Here is a tiny trained network, its code and every weight. The questions are about switching its units off for an input and a class, where a switched-off unit gives its printed mean instead of its output.

import numpy as np


def w(rows, s, z=0):
    codes = np.array(rows[::2]) - 128.0
    scale = np.full(codes.shape[1], s)
    scale[-1] = z or s
    return codes * scale


def f(y):
    return y / 2 * (1 + np.tanh(0.7978845608 * (y + 0.044715 * y**3)))


def log_softmax(a):
    a = a - a.max(-1, keepdims=True)
    return a - np.log(np.exp(a).sum(-1, keepdims=True))


def net(x, mask):
    res = np.array(x, float).reshape(1, 8) / 4 @ E
    y = f(res @ A[0][:, :-1].T + A[0][:, -1])
    res = res + np.where(mask, y, B[0][:, -1]) @ B[0][:, :-1]
    return log_softmax(res[-1] @ U[:, :-1].T + U[:, -1])


A, B = {}, {}
E = w([
[116,84,224,119,61,89,37,173],'x0',
[125,221,96,127,228,93,130,215],'x1',
[172,75,171,159,126,177,67,49],'x2',
[153,159,184,195,82,85,149,118],'x3',
[122,171,159,108,149,77,91,88],'x4',
[254,143,91,34,128,185,66,113],'x5',
[133,111,178,201,140,181,141,139],'x6',
[34,70,31,188,145,94,164,129],'x7',
],0.0082)
A[0] = w([
[163,160,188,78,61,130,184,133,118],'N0',
[148,69,87,73,70,156,82,110,89],'N1',
[132,117,154,196,102,174,214,78,22],'N2',
[134,107,184,120,139,70,165,130,6],'N3',
[142,135,179,211,128,148,158,108,147],'N4',
[99,72,102,114,104,94,130,118,146],'N5',
[120,82,98,94,95,191,251,200,122],'N6',
[229,169,195,90,167,224,110,94,230],'N7',
[119,152,159,112,85,72,185,128,89],'N8',
[116,95,128,155,145,126,135,151,131],'N9',
[102,120,214,192,120,91,45,125,8],'N10',
[82,156,74,156,162,100,158,150,237],'N11',
],0.014,0.0024)
B[0] = w([
[132,119,96,144,200,146,136,91,177],'N0',
[205,94,144,120,71,143,71,144,193],'N1',
[162,72,161,175,111,176,121,62,188],'N2',
[78,116,135,124,152,131,98,212,148],'N3',
[111,90,157,147,114,166,123,55,180],'N4',
[186,116,164,165,123,183,124,110,165],'N5',
[28,217,146,116,116,53,162,170,196],'N6',
[245,67,64,82,152,127,66,131,254],'N7',
[99,155,106,129,163,111,139,160,160],'N8',
[112,151,164,123,152,115,135,79,149],'N9',
[50,175,182,138,1,113,169,159,208],'N10',
[80,118,102,129,209,138,175,76,203],'N11',
],0.014,0.018)
U = w([
[101,181,162,121,52,101,138,192,5],'0',
[254,81,78,65,98,155,35,155,204],'1',
[106,213,67,96,219,78,182,153,50],'2',
[124,107,153,173,100,158,149,82,207],'3',
],0.0078,0.0015)

Each question gives the input, the list of numbers given to net, and the class t.
The units are the neurons (one row each of A and B). Each row of codes is followed by its name. A weight is (code - 128) times the scale printed after its matrix; where a second scale follows, it is the last column's (A, B and U).
mask holds one flag per neuron, in row order. A switched-off neuron (its flag False) gives its mean, the last column of its row in B, instead of its output. The means were averaged over made-up inputs and are rounded, as every weight is.
A unit's drop is (log p(t) with every unit on - log p(t) with that unit switched off) / (log p(t) with every unit on - log p(t) with every unit switched off).
The circuit of an input: a set's keep is (log p(t) with only the set's units on - log p(t) with every unit switched off) / (log p(t) with every unit on - log p(t) with every unit switched off). Starting from all 12 units, units are removed one at a time, each time the one whose removal leaves the highest keep (on an exact tie, the one counted first), for as long as the keep stays at least 0.8.
units of the circuit, in order: the units of the circuit, biggest drop first
unit that matters most: the unit with the biggest drop
k most important neurons: the k neurons with the biggest drops, biggest first
drop when u is switched off: that unit's drop, to one decimal
input [2,-1,-3,0,3,-2,-1,8], class 2: unit that matters most -> N2
input [8,-2,0,-4,-8,-3,-4,7], class 0: 2 most important neurons -> [N6; N7]
input [5,0,-6,3,0,1,-8,-6], class 2: units of the circuit, in order -> [N8; N0]
input [-8,-7,0,6,0,1,4,-2], class 1: 4 most important neurons -> [N7; N10; N11; N9]
input [-5,-6,-6,3,-5,3,-5,0], class 0: 4 most important neurons -> [N7; N6; N11; N1]
input [-5,-3,-1,-2,-5,1,-7,3], class 2: 2 most important neurons -> [N10; N6]
input [-5,-8,-5,-8,-3,-8,1,-1], class 2: 2 most important neurons -> [N6; N10]
input [-4,-7,-6,0,6,1,-6,6], class 2: 2 most important neurons -> [N2; N7]
input [8,-8,2,3,-7,-6,-8,1], class 0: 4 most important neurons -> [N10; N7; N11; N3]
input [6,-4,-2,2,0,0,4,1], class 0: drop when N6 is switched off -> -0.1
input [1,7,2,-3,-4,7,-3,7], class 2: drop when N7 is switched off -> 0.8
input [6,4,-3,0,4,-2,0,0], class 0: drop when N10 is switched off -> 0.2
